Here is a tiny trained network, its code and every weight. The questions are about switching its units off for an input and a target symbol, where a switched-off unit gives its printed mean instead of its output.

import numpy as np


def w(rows, s, z=0):
    codes = np.array(rows[::2]) - 128.0
    scale = np.full(codes.shape[1], s)
    scale[-1] = z or s
    return codes * scale


def f(y):
    return y / 2 * (1 + np.tanh(0.7978845608 * (y + 0.044715 * y**3)))


def softmax(a):
    e = np.exp(a - a.max(-1, keepdims=True))
    return e / e.sum(-1, keepdims=True)


def log_softmax(a):
    a = a - a.max(-1, keepdims=True)
    return a - np.log(np.exp(a).sum(-1, keepdims=True))


def net(x, mask):
    ids = ['ΔΨζηθπτ'.index(c) for c in x.split()]
    T = len(ids)
    res = E[ids] + P[:T]
    u = 0
    for l in range(2):
        q, k, v = (res @ M[l].T for M in (Q, K, V))
        z = softmax(np.where(np.tri(T) > 0, q @ k.T / 3**0.5, -1e9)) @ v
        res = res + np.where(mask[u], z, O[l][:, -1]) @ O[l][:, :-1]
        u += 1
        y = f(res @ A[l][:, :-1].T + A[l][:, -1])
        res = res + np.where(mask[u : u + 8], y, B[l][:, -1]) @ B[l][:, :-1]
        u += 8
    return log_softmax(res[-1] @ U[:, :-1].T + U[:, -1])


Q, K, V, O, A, B = {}, {}, {}, {}, {}, {}
E = w([
[189,92,124,180,119],'Δ',
[121,76,82,109,113],'Ψ',
[183,114,82,169,127],'ζ',
[131,172,56,162,114],'η',
[156,164,125,164,113],'θ',
[254,135,87,131,172],'π',
[182,229,102,140,136],'τ',
],0.013)
P = w([
[30,162,130,254,158],'0',
[62,99,149,158,218],'1',
[72,121,141,145,209],'2',
[74,140,133,138,197],'3',
[90,152,118,132,186],'4',
[102,165,118,123,177],'5',
[116,171,106,118,164],'6',
[134,178,102,112,152],'7',
[146,188,99,109,136],'8',
[162,198,98,104,124],'9',
[173,208,86,97,116],'10',
[188,217,86,95,100],'11',
[201,223,80,90,89],'12',
[222,232,71,88,78],'13',
],0.0089)
Q[0] = w([
[165,148,19,124,233],'L0H1',
[171,122,5,145,136],'L0H1',
[175,95,205,74,151],'L0H1',
],0.03)
K[0] = w([
[166,234,96,36,65],'L0H1',
[209,145,137,66,6],'L0H1',
[53,116,144,171,107],'L0H1',
],0.025)
V[0] = w([
[123,83,219,181,23],'L0H1',
[228,50,138,170,108],'L0H1',
[92,58,9,86,78],'L0H1',
],0.014)
O[0] = w([
[38,248,30,89,179,5],'L0H1',
[59,66,210,171,184,168],'L0H1',
[156,25,66,139,216,90],'L0H1',
],0.011,0.017)
A[0] = w([
[110,129,63,177,151,39],'L0N1',
[119,107,128,10,192,75],'L0N2',
[183,159,113,46,191,153],'L0N3',
[125,182,145,173,209,95],'L0N4',
[173,146,172,60,146,19],'L0N5',
[148,97,145,92,109,3],'L0N6',
[124,131,70,63,109,52],'L0N7',
[164,213,84,236,182,150],'L0N8',
],0.013,0.0039)
B[0] = w([
[100,56,168,125,115,132],'L0N1',
[132,144,156,136,3,128],'L0N2',
[108,130,167,138,138,126],'L0N3',
[54,159,126,179,25,124],'L0N4',
[84,117,125,157,103,198],'L0N5',
[82,190,115,113,111,254],'L0N6',
[102,101,96,164,108,125],'L0N7',
[133,92,176,67,169,142],'L0N8',
],0.018,0.0089)
Q[1] = w([
[48,157,1,148,159],'L1H1',
[105,133,139,120,113],'L1H1',
[133,129,104,98,103],'L1H1',
],0.032)
K[1] = w([
[172,175,98,252,172],'L1H1',
[143,115,126,124,114],'L1H1',
[135,159,142,121,142],'L1H1',
],0.033)
V[1] = w([
[225,154,184,254,96],'L1H1',
[58,159,118,224,102],'L1H1',
[96,233,188,88,144],'L1H1',
],0.011)
O[1] = w([
[254,146,80,231,163,146],'L1H1',
[80,123,94,227,123,1],'L1H1',
[78,216,160,137,201,65],'L1H1',
],0.0097,0.0065)
A[1] = w([
[87,136,99,172,140,84],'L1N1',
[163,86,51,119,224,34],'L1N2',
[175,162,10,108,152,49],'L1N3',
[67,99,51,91,153,84],'L1N4',
[116,54,98,130,109,51],'L1N5',
[81,164,122,131,150,3],'L1N6',
[165,111,98,70,116,108],'L1N7',
[169,182,57,122,116,74],'L1N8',
],0.014,0.0059)
B[1] = w([
[157,54,100,62,67,142],'L1N1',
[68,189,56,67,141,159],'L1N2',
[158,83,193,157,185,152],'L1N3',
[186,159,142,61,183,144],'L1N4',
[139,253,195,203,126,222],'L1N5',
[75,125,31,169,150,162],'L1N6',
[101,97,20,126,160,249],'L1N7',
[84,136,52,71,107,172],'L1N8',
],0.013)
U = w([
[53,98,128,148,74,2],'Δ',
[117,181,176,90,116,48],'Ψ',
[54,156,149,135,113,59],'ζ',
[125,132,104,156,98,192],'η',
[97,102,144,77,94,115],'θ',
[62,76,227,145,84,249],'π',
[89,196,136,108,1,70],'τ',
],0.0044,0.0052)

Each question gives the input, a string of symbols that net reads in full, and the target symbol t.
The units are the heads (3 rows each of Q, K, V and O) and the neurons (one row each of A and B). Each row of codes is followed by its name. A weight is (code - 128) times the scale printed after its matrix; where a second scale follows, it is the last column's (O, A, B and U).
mask holds one flag per unit, layer by layer, with each layer's heads first. A switched-off unit (its flag False) gives its mean, the last column of its rows in O or B, instead of its output. The means were averaged over made-up inputs and are rounded, as every weight is.
A unit's drop is (log p(t) with every unit on - log p(t) with that unit switched off) / (log p(t) with every unit on - log p(t) with every unit switched off).
The circuit of an input: a set's keep is (log p(t) with only the set's units on - log p(t) with every unit switched off) / (log p(t) with every unit on - log p(t) with every unit switched off). Starting from the 12 units with the biggest drops (on a tie, the unit counted first), units are removed one at a time, each time the one whose removal leaves the highest keep (on an exact tie, the one counted first), for as long as the keep stays at least 0.8.
circuit, biggest first: the units of the circuit, biggest drop first
unit that matters most: the unit with the biggest drop
top k neurons: the k neurons with the biggest drops, biggest first
k most important neurons of layer l: the k neurons of layer l with the biggest drops, biggest first
input τ π τ π π ζ π τ, target Ψ: circuit, biggest first : (L0N8; L0H1; L1H1)
input Ψ π π π π τ π ζ τ, target τ: circuit, biggest first : (L0H1; L1H1; L0N1)
input Ψ τ π Ψ ζ Δ, target τ: unit that matters most : L0H1
input τ Ψ Ψ η, target Ψ: circuit, biggest first : (L0H1; L1H1; L0N8)
input τ π π π π Ψ τ Ψ, target Ψ: circuit, biggest first : (L1H1; L0N8; L0H1)
input ζ θ π π π π π η η Ψ π π Ψ η, target π: circuit, biggest first : (L0H1; L0N8; L1N7; L1H1)
input ζ ζ π ζ τ Ψ η π Ψ π Ψ, target π: circuit, biggest first : (L0H1; L1N7)
input τ τ Ψ Ψ π η θ π Ψ θ, target Ψ: top 3 neurons : (L0N8; L0N6; L0N5)
input τ η θ π Ψ η Ψ η π π π, target Ψ: circuit, biggest first : (L0N8; L1H1; L0H1)
input η ζ π π π π π Δ π π π Δ Δ, target θ: 3 most important neurons of layer 0 : (L0N8; L0N6; L0N5)
input τ π π π π ζ η π, target Ψ: top 2 neurons : (L0N8; L0N6)
input Ψ Ψ Ψ ζ π ζ Ψ, target τ: top 4 neurons : (L0N1; L1N5; L0N6; L0N8)
input θ π Δ π, target ζ: circuit, biggest first : (L1H1; L0N8; L0H1; L1N6)
input η π Ψ π π π Ψ π τ Ψ, target θ: top 3 neurons : (L0N8; L1N7; L1N5)
input π π π π ζ η Ψ, target η: top 2 neurons : (L1N7; L0N5)
input π Ψ π π θ τ, target τ: circuit, biggest first : (L0H1)
input η ζ Δ π Ψ θ π θ Δ Ψ, target θ: top 3 neurons : (L0N8; L1N7; L0N5)
input τ Ψ Ψ Ψ Δ Ψ ζ π θ θ, target Ψ: circuit, biggest first : (L0H1; L1H1; L0N8)
input Ψ π Ψ π τ θ ζ π, target τ: top 3 neurons : (L0N1; L1N5; L0N6)
input Ψ ζ π Ψ η π π η π Ψ Ψ θ τ η, target τ: circuit, biggest first : (L0H1; L0N1; L0N8; L1H1)
input π Ψ π τ π, target τ: circuit, biggest first : (L0H1)
input θ π ζ η, target ζ: circuit, biggest first : (L1H1; L0H1; L0N8)
input ζ π Ψ Ψ π π π Δ η Ψ π π π θ, target π: 2 most important neurons of layer 0 : (L0N8; L0N4)
input π π ζ τ, target η: top 2 neurons : (L1N3; L0N6)
input η Ψ π π Ψ π π π θ, target θ: top 3 neurons : (L0N8; L0N6; L0N5)
input η π π π π π, target θ: 3 most important neurons of layer 0 : (L0N8; L0N6; L0N1)
input π η Ψ π η Ψ π θ ζ Ψ, target η: circuit, biggest first : (L1H1)
input Ψ τ Ψ π Ψ π π Δ, target τ: 3 most important neurons of layer 1 : (L1N5; L1N3; L1N7)
input Ψ π Ψ Ψ η π θ Ψ, target τ: 3 most important neurons of layer 0 : (L0N1; L0N8; L0N6)
input θ π π η π π π π π π ζ, target ζ: 3 most important neurons of layer 0 : (L0N8; L0N4; L0N5)
